[-21  23   0 -12  42 -16   0  53 -27 -26  25   3  -6  -2  38 -73  12  -1
  22  -3 -11 -15 -23  26   4   8   9  48   5 -22 -33  -8 -10  -3 -10 -10
   2  28  14  26 -27  -4   4  15   9  16   2  41] : (52), <64>
[-25  17  -5 -19  11 -41  -2  28 -15 -14  18 -12 -37  -2  47 -67   2   2
  17   2  -6 -16  -9  17   7   5   9  89   2 -15 -20   2   0  -7  -8 -30
   6  12   2  12 -20   5  -1   6  -4  18 -21  27] : (52), <64>
[ 29  -1  -1  24  14  -4  26  -6 -20 -30  12  -2  -5 -45  23  33  13 -23
   7  -5 -18 -22   3  -3   5   3   2  30  -4 -18  -8  15   4  -3   0  -9
  23  22  41  -5 -16   2   2  -4  12  -2  -1  35] : (43), <64>
[ 23  29   7 -24  31  -4   9  24   1  -3   2   2  -6  13  13 -42  15  -1
  11  13   4 -34 -24   2  -3  -6 -20  10  14 -25 -22 -24  -6  13   2 -11
   0  15  13  41 -40 -19  -5   0 -18  11  15  52] : (52), <76>
[ 10  -1  12   5 -27   4  16 -13  -3 -21 -11   6  -5  12   1  53   3   5
 -22   3 -21  23  15   2  11  -3  -1  -2  -6  -8   1   9   8 -10   7   2
  13 -11  17 -19  10  14 -13   3  20  -8  -8 -23] : (46), <71>
[ 34  12   0 -22  -3 -15  25  10   0 -13  -6 -10 -36  16  17 -14  22  -7
  30   1  -1 -39 -20 -12  20  -2 -20  -2 -11 -29  -5  15   2  23   4 -31
  15  17  57  33 -33  -5   4 -10 -15  -8   4  44] : (46), <76>
[ -24   37  -12    1   33   47  -61  -58   19   30  -72  -28   54   42
  -36   31  -56   71  -76   63    5  108   42   -7  -23  -61   20  -35
   -8   55  108  -30   -2  -23   10   30  -77  -90  -42  -55   65   -2
  -10   -3    4   -9   -9 -108] : (52), <65>
[  40   -1    9  -36    4  -46   71   74   -7   -9   14   13  -37  -19
   24  -38   49  -55   69  -41    5 -108  -72   -6    5   62  -27   16
    8  -55  -38   12   -6   43  -12  -53   52   64   49   66  -75  -19
   -9    1  -19   -6   21  108] : (46), <65>
[ 23   9   6 -34  10 -17   8  45  15  -2  11  -7  -9   0  25 -42  21   9
  18  -2   3 -38 -28   1  -9   9  -4  13   6 -22  -9 -19  -2  26  -1  -6
   4  21  14  41 -53 -17 -10  -8   1   5   7  58] : (52), <76>
[ 42  15  22 -39 -12 -25  17  45   2 -25  -4  -7 -12   4  13   0  17 -10
  14  -8   1 -33 -12  -7  -1  14 -25  16  -6 -35   0   8  -5  28   7 -19
  20  17  46  40 -47   1  -5   1   7  -4  72  50] : (46), <65>
[ 17  14  -6 -19   8 -13  22  30 -24   4  -1  -3 -15 -16  20 -27   6  -2
  14   2   7 -31 -33 -14   2  10 -16  22  -8 -15  -2  11  -5  22   6  -4
  13  15  43  30 -34 -10  -3  -9  -6   1  -2  39] : (43), <76>
[ 35  25  -5 -23  23 -18  17  40  -2   6   7  -1 -14   6  20 -56  40 -13
  15   2  -1 -55 -30 -10 -19   4 -10  26   7 -24  -7 -23 -11  14  13  -5
   2  20  10  37 -44 -24  -5   6 -22  17   9  57] : (52), <65>
[ -6  11  -1  -7  -5 -14  -1  10  -3  -9   6   2  -2  -6  14 -42  11  -2
  15   3   1   3   5  13   7   8   7  34  -8   5  -9  11   5   0  -1  -9
  19  14  17  22 -25  11  10   1  11  10 -13  29] : (47), <64>
[ 14 -10   0  -9 -30  -9  31  23 -14 -29  17   3 -26 -17  24 -24  19 -25
  48 -28  -5 -36 -11  -2  15  29  -3  42  -3 -43 -22  44   5  19 -30 -17
  51  46  52  27 -42  16  -6   9  13  -4   1  56] : (46), <64>
[ 19  36   4 -29  42 -30   6  51   0  -3   1  -5  -5  10  27 -65  26   4
  16   8   3 -32 -31  -3  -9   7 -13  36  -2 -33 -17  -7 -11  19 -23 -20
 -10   8  33  32 -42 -22   3  -1  -8   7   9  50] : (52), <76>
[ 15   1  10  10  -7  -1  22  22 -11 -23   6   4 -16   0  25 -13  12 -25
  17 -13  -7 -52 -14  -2   5   6  -9  22  -4 -23  -6  12  14  14  12 -21
  33  21  42  26 -22   7  -6  -3  10  -3   5  43] : (46), <71>
[  2  27  -5 -13  20   1  -8   7   2  10 -11  -5   8  13   5 -20  -5  16
 -22   1  -8  -5 -18  -7 -10 -15 -10   5   0   0  -7 -20  -9  -4  -1  -8
 -27 -16  -6  -1 -19  -2   1   0  -4  17   4   1] : (52), <65>
[  0  14  -3   0  16 -27  12  48 -15 -25  23  -1  -7  -2  19 -60  19 -12
  27   5  -4 -28 -17   8   6  21   1  37 -10 -30  -8   4 -11  11  -6  -8
   8  27   6  41 -38 -10   3  -2  -2  15  11  55] : (52), <64>
[ 51  -9   2 -37 -44   2  23  13  15   3 -10  10 -11  -8  -3   5  36 -20
  29 -21   1 -30   2 -15   3  16 -19  15 -32 -32  -3   7  -1  20 -16 -34
  31   7  42  46 -44   1   3  -7   0  11   7  63] : (46), <65>
[ 41  14   2 -23  10 -21  43  27  -1 -12   7  -8 -10   6  14   4  18 -24
  20  -3   2 -48 -32 -32   2  -3 -22  -2 -10 -15  -9   2 -20   9   3 -17
  20  23  40  35 -38 -13  -3   4  -4  -4   2  51] : (46), <65>
[ 29  16   4 -41 -19 -11  24  21  10   7 -10  -9  -3  -3  -7   1  12   1
  22  14  -7 -21 -11 -12   7   7 -14 -16  -2 -17   8  18  -2  26   1 -15
   9   3  57  20 -26  -7   1  -5  -2  -5  -9  15] : (46), <65>
[ 22  20  -8  -3  12 -21  25  29 -12  -7   3  -3  -8  -1  17 -17  10 -20
  18  19  -5 -43 -29  -1   5  17 -12   5  -2 -27 -18  11   4  30  -5  -8
   7  26  34  24 -22 -14  -6   1  -7   0  21  38] : (46), <76>
[ 58  11   3 -38  20 -39  13  48  -5  11   9   1  -7  10   6 -44  15 -14
  25 -15  -9 -30 -18  -5 -13  14   7  22  -6 -31  -9 -19 -11  14 -10 -15
   2  14   7  41 -45 -17 -21   4  -6  12  10  72] : (52), <65>
[ 38   7   6 -34 -37 -28  31  27   7  -3   4   7 -34  -7   3 -26  26 -21
  48 -26  -5 -57 -21 -14  18   7 -23   7  -3 -42 -14  17   2  30  -4 -39
  48  32  45  41 -59   7  -1  -5 -13   6   7  52] : (46), <76>
[  3  19   4  -2  18 -32  19  32 -17 -17  22   8 -11   2  29 -75  36 -24
  46 -10  -2 -53 -42  11   6  25   1  49  -4 -35 -41   0   2   6 -15 -23
  27  41   5  46 -56  13  -9  12 -10  16  14  77] : (52), <64>
[ 17  36  -4 -32  21 -10  12  37   3  -7   7  -1  -3   3  25 -57   4  -8
  45  12  10 -33 -25  -5   6   1  -9  23   0 -25 -21  -4  -9  18   1 -18
  26  17  34  45 -52 -14  -1 -15 -21   6   9  60] : (47), <65>

[  3  15  -3   1  -4 -13 -17  -3 -17  -2   1   3   3  -4  14 -12   8 -11
 -25 -11 -40  14 -21  -9  22  17  16 -28  11 -21 -39 -42  -6  29  16  -5
  14  -3 -44  -4   6 -18  18   7   8   1   2  -8] : [57], [72]
[ -5  -1  12   7 -38 -14  -2   7   7  16 -17   0  -2  -6 -15  32 -20  13
  -2   9  18  10  -7 -11   8  -9  19  19   2 -17  14  10  -5 -30  -8  -7
  -8   7  65 -13  17   9  15   8  10 -12  78 -12] : [57], [72]
[  7 -13   1 -10  27   4   6  -1 -11   0  15   3 -15  -1 -11 -22  -4 -10
  11  -4  -9  -1   4   4   3   8  -6   2  18  -3  23  -8  23  21 -32 -11
 -22   0 -18   4  10  -4 -26  17 -19 -16 -20  -8] : [57], [83]
[ -3  -1  -6  -3 -26  -3  -4  -3   5  17 -18  -5   0  30 -16  18  -2  -3
 -13   1  -7   2   4  -6   6 -12   4 -17   1   0 -18  -5  -1 -19   3   6
   8  -7  12  -9   2  -2  18   1   1  13  57   9] : [57], [72]
[ 10 -23   0   0  38   4  10  -7   1 -18  19  -9   0  14   0 -17  -5   0
  24 -16  12   5 -18  14  -1  14  -9  18  -3 -21  51 -33  30   5 -34  -1
 -15  -1  15   1  -2  10 -12   6  -7 -12 -39  -4] : [57], [83]
[ 16 -20   9  -3 -16 -16   3 -20  -6 -16  -3   4   4   0  -1 -28  11   8
  16 -10  -2   4 -21   0   5   3 -11   7  -6 -35  22  -8  16 -32  -2  42
  -8   7  13   5   8  10   4  15 -13  -4   1 -18] : [52], [83]
